Below is a small trained network, with its code and all its weights. Each question gives an input and a class and asks what happens when units are switched off, that is, made to give their printed mean instead of their output.

import numpy as np


def w(rows, s, z=0):
    codes = np.array(rows[::2]) - 128.0
    scale = np.full(codes.shape[1], s)
    scale[-1] = z or s
    return codes * scale


def f(y):
    return np.maximum(y, 0)


def log_softmax(a):
    a = a - a.max(-1, keepdims=True)
    return a - np.log(np.exp(a).sum(-1, keepdims=True))


def net(x, mask):
    res = np.array(x, float).reshape(1, 2) / 4 @ E
    y = f(res @ A[0][:, :-1].T + A[0][:, -1])
    res = res + np.where(mask, y, B[0][:, -1]) @ B[0][:, :-1]
    return log_softmax(res[-1] @ U[:, :-1].T + U[:, -1])


A, B = {}, {}
E = w([
[178,25,192,163,34,155,195,104,189,247,142],'x0',
[199,200,220,92,179,112,55,88,152,179,199],'x1',
],0.015)
A[0] = w([
[137,71,142,111,56,127,138,126,227,239,113,156],'N1',
[171,41,177,174,41,175,171,96,148,183,157,88],'N2',
[69,47,70,182,46,155,244,158,133,134,41,101],'N3',
[156,116,155,153,100,81,142,175,137,150,119,98],'N4',
[218,141,203,69,167,131,85,99,216,254,150,74],'N5',
[119,116,115,158,70,161,67,162,113,186,160,248],'N6',
],0.0092,0.013)
B[0] = w([
[92,178,144,159,143,99,82,119,154,91,144,239],'N1',
[97,189,93,176,142,57,61,181,127,81,143,235],'N2',
[179,195,147,70,88,47,155,106,89,169,192,255],'N3',
[119,165,88,197,145,155,94,158,141,139,128,150],'N4',
[181,145,142,111,141,76,159,143,83,198,109,223],'N5',
[2,88,227,105,14,164,195,38,201,80,56,196],'N6',
],0.013,0.025)
U = w([
[98,181,74,142,171,62,34,179,138,24,132,129],'0',
[215,159,130,68,104,49,179,105,122,225,155,86],'1',
[37,122,196,95,67,171,169,3,180,62,85,254],'2',
[134,110,93,126,121,166,130,158,147,152,146,79],'3',
[165,60,121,146,105,184,194,119,134,130,112,94],'4',
[179,47,103,137,136,212,129,111,168,93,137,78],'5',
],0.011,0.0076)

Each question gives the input, the list of numbers given to net, and the class t.
The units are the neurons (one row each of A and B). Each row of codes is followed by its name. A weight is (code - 128) times the scale printed after its matrix; where a second scale follows, it is the last column's (A, B and U).
mask holds one flag per neuron, in row order. A switched-off neuron (its flag False) gives its mean, the last column of its row in B, instead of its output. The means were averaged over made-up inputs and are rounded, as every weight is.
A unit's drop is (log p(t) with every unit on - log p(t) with that unit switched off) / (log p(t) with every unit on - log p(t) with every unit switched off).
The circuit of an input: a set's keep is (log p(t) with only the set's units on - log p(t) with every unit switched off) / (log p(t) with every unit on - log p(t) with every unit switched off). Starting from all 6 units, units are removed one at a time, each time the one whose removal leaves the highest keep (on an exact tie, the one counted first), for as long as the keep stays at least 0.8.
units of the circuit, in order: the units of the circuit, biggest drop first
most important unit: the unit with the biggest drop
k most important neurons: the k neurons with the biggest drops, biggest first
drop of u: that unit's drop, to one decimal
input [-3,-2], class 2: most important unit	N2
input [7,7], class 0: 3 most important neurons	N2, N1, N3
input [-7,-8], class 1: units of the circuit, in order	N2, N3
input [8,7], class 0: 3 most important neurons	N2, N1, N3
input [-3,5], class 1: 3 most important neurons	N2, N6, N1
input [-3,3], class 2: units of the circuit, in order	N2, N3
input [-6,7], class 1: 2 most important neurons	N2, N1
input [0,-3], class 2: units of the circuit, in order	N5, N2
input [-3,-3], class 2: 4 most important neurons	N2, N5, N3, N1
input [-3,-4], class 1: 2 most important neurons	N2, N6
input [-1,2], class 2: units of the circuit, in order	N3, N2
input [4,4], class 0: 3 most important neurons	N3, N2, N1
input [5,4], class 0: 3 most important neurons	N2, N3, N1
input [0,-6], class 1: most important neuron	N3
input [-5,7], class 1: 2 most important neurons	N2, N1
input [2,3], class 2: 2 most important neurons	N3, N6
input [1,-2], class 2: drop of N5	0.6
input [2,-2], class 2: drop of N5	0.5
input [8,6], class 0: drop of N2	0.9
input [-1,-8], class 1: drop of N3	0.6
input [-6,8], class 1: units of the circuit, in order	N2
